Below are the code and all the weights of a small trained network. Each question names an input and a target symbol and asks about switching units off, where a switched-off unit gives its printed mean instead of its output.

import numpy as np


def w(rows, s, z=0):
    codes = np.array(rows[::2]) - 128.0
    scale = np.full(codes.shape[1], s)
    scale[-1] = z or s
    return codes * scale


def norm(h):
    return h / np.sqrt((h * h).mean(-1, keepdims=True) + 1e-5)


def f(y):
    return y / 2 * (1 + np.tanh(0.7978845608 * (y + 0.044715 * y**3)))


def softmax(a):
    e = np.exp(a - a.max(-1, keepdims=True))
    return e / e.sum(-1, keepdims=True)


def log_softmax(a):
    a = a - a.max(-1, keepdims=True)
    return a - np.log(np.exp(a).sum(-1, keepdims=True))


def net(x, mask):
    ids = ['ΔΠΦαεθτψω'.index(c) for c in x.split()]
    T = len(ids)
    res = E[ids] + P[:T]
    r = norm(res)
    for j in range(3):
        rows = slice(4 * j, 4 * j + 4)
        q, k, v = (r @ M[0][rows].T for M in (Q, K, V))
        z = softmax(np.where(np.tri(T) > 0, q @ k.T / 4**0.5, -1e9)) @ v
        o = O[0][rows]
        res = res + np.where(mask[j], z, o[:, -1]) @ o[:, :-1]
    y = f(norm(res) @ A[0][:, :-1].T + A[0][:, -1])
    res = res + np.where(mask[3:19], y, B[0][:, -1]) @ B[0][:, :-1]
    return log_softmax(norm(res)[-1] @ U[:, :-1].T + U[:, -1])


Q, K, V, O, A, B = {}, {}, {}, {}, {}, {}
E = w([
[133,159,204],'Δ',
[128,146,90],'Π',
[27,191,120],'Φ',
[103,133,123],'α',
[162,117,109],'ε',
[88,93,2],'θ',
[178,140,126],'τ',
[136,192,85],'ψ',
[113,76,134],'ω',
],0.0093)
P = w([
[245,44,142],'0',
[255,158,38],'1',
[226,37,119],'2',
[12,83,180],'3',
[241,38,109],'4',
[16,103,175],'5',
[247,34,111],'6',
[102,163,87],'7',
],0.0014)
Q[0] = w([
[170,154,72],'h1',
[159,180,73],'h1',
[199,229,166],'h1',
[118,160,153],'h1',
[68,142,104],'h2',
[190,39,173],'h2',
[177,126,179],'h2',
[114,161,106],'h2',
[208,93,135],'h3',
[203,164,140],'h3',
[184,85,157],'h3',
[253,113,157],'h3',
],0.0064)
K[0] = w([
[107,103,140],'h1',
[106,77,89],'h1',
[148,63,140],'h1',
[165,132,74],'h1',
[87,134,166],'h2',
[130,99,67],'h2',
[124,123,76],'h2',
[150,148,169],'h2',
[203,36,134],'h3',
[254,129,117],'h3',
[166,99,90],'h3',
[245,69,120],'h3',
],0.0068)
V[0] = w([
[157,124,158],'h1',
[220,113,132],'h1',
[15,181,174],'h1',
[122,167,3],'h1',
[157,102,45],'h2',
[40,87,135],'h2',
[161,181,28],'h2',
[231,181,131],'h2',
[70,87,76],'h3',
[161,146,134],'h3',
[196,198,123],'h3',
[211,10,130],'h3',
],0.0037)
O[0] = w([
[90,189,121,70],'h1',
[183,91,104,36],'h1',
[60,177,173,185],'h1',
[196,179,79,253],'h1',
[47,39,113,176],'h2',
[74,122,93,220],'h2',
[34,28,122,170],'h2',
[96,221,143,9],'h2',
[109,125,109,245],'h3',
[104,36,129,81],'h3',
[71,106,225,48],'h3',
[174,63,251,15],'h3',
],0.0023,0.0019)
A[0] = w([
[87,20,233,204],'n1',
[171,124,70,121],'n2',
[203,90,164,228],'n3',
[112,82,94,195],'n4',
[76,177,46,130],'n5',
[117,203,118,111],'n6',
[112,179,143,102],'n7',
[212,105,101,90],'n8',
[80,237,254,228],'n9',
[61,210,205,239],'n10',
[99,113,53,100],'n11',
[98,60,165,248],'n12',
[100,87,94,164],'n13',
[209,127,99,142],'n14',
[121,193,147,122],'n15',
[77,138,11,145],'n16',
],0.0052,0.0014)
B[0] = w([
[192,207,66,145],'n1',
[83,78,206,150],'n2',
[36,182,53,131],'n3',
[145,223,187,171],'n4',
[176,41,159,222],'n5',
[170,103,158,146],'n6',
[159,134,84,128],'n7',
[43,103,115,128],'n8',
[163,153,86,150],'n9',
[241,87,99,160],'n10',
[88,139,171,186],'n11',
[222,253,129,152],'n12',
[143,154,164,169],'n13',
[24,115,194,132],'n14',
[157,172,103,130],'n15',
[156,148,204,254],'n16',
],0.0025,0.0043)
U = w([
[235,191,162,161],'Δ',
[89,53,119,39],'Π',
[55,216,72,226],'Φ',
[118,109,254,245],'α',
[153,60,99,7],'ε',
[105,88,63,164],'θ',
[207,98,144,19],'τ',
[202,190,84,4],'ψ',
[213,57,76,123],'ω',
],0.01,0.0027)

Each question gives the input, a string of symbols that net reads in full, and the target symbol t.
The units are the heads (4 rows each of Q, K, V and O) and the neurons (one row each of A and B). Each row of codes is followed by its name. A weight is (code - 128) times the scale printed after its matrix; where a second scale follows, it is the last column's (O, A, B and U).
mask holds one flag per unit, heads first, then neurons. A switched-off unit (its flag False) gives its mean, the last column of its rows in O or B, instead of its output. The means were averaged over made-up inputs and are rounded, as every weight is.
A unit's drop is (log p(t) with every unit on - log p(t) with that unit switched off) / (log p(t) with every unit on - log p(t) with every unit switched off).
The circuit of an input: a set's keep is (log p(t) with only the set's units on - log p(t) with every unit switched off) / (log p(t) with every unit on - log p(t) with every unit switched off). Starting from the 12 units with the biggest drops (on a tie, the unit counted first), units are removed one at a time, each time the one whose removal leaves the highest keep (on an exact tie, the one counted first), for as long as the keep stays at least 0.8.
units of the circuit, in order: the units of the circuit, biggest drop first
most important unit: the unit with the biggest drop
top k neurons: the k neurons with the biggest drops, biggest first
drop of u: that unit's drop, to one decimal
input θ α Δ Π, target Δ: units of the circuit, in order	(h2, n16, n5)
input Δ τ α Π, target Δ: units of the circuit, in order	(h2, n16, n5, n3)
input α Δ α α ω Φ Δ ω, target Δ: most important unit	n12
input Δ ε α α Δ ω, target Δ: units of the circuit, in order	(n12, h2, n1)
input ψ Φ α α Π ε, target Φ: top 2 neurons	(n3, n5)
input ω ω α Δ α α, target Δ: units of the circuit, in order	(h2, n10, n3, n14)
input α ω α ω, target ω: top 3 neurons	(n1, n16, n12)
input ω Φ Π ω, target Φ: top 4 neurons	(n5, n1, n10, n16)
input α ψ α ω, target ω: top 3 neurons	(n1, n12, n16)
input Φ α Δ ψ θ Δ, target Δ: top 2 neurons	(n10, n9)
input Δ α α α, target Δ: top 2 neurons	(n10, n3)
input Φ α α Π α α α τ, target Φ: top 4 neurons	(n3, n5, n16, n10)
input α Δ Φ ω, target Φ: top 3 neurons	(n5, n1, n16)
input Φ α Φ α ω ε, target Φ: most important unit	n3
input Φ α α τ, target Φ: drop of n11	-0.1
input α α ω α Δ ψ α, target α: drop of n14	0.0
input Φ Φ ω ω α, target α: drop of n16	0.1
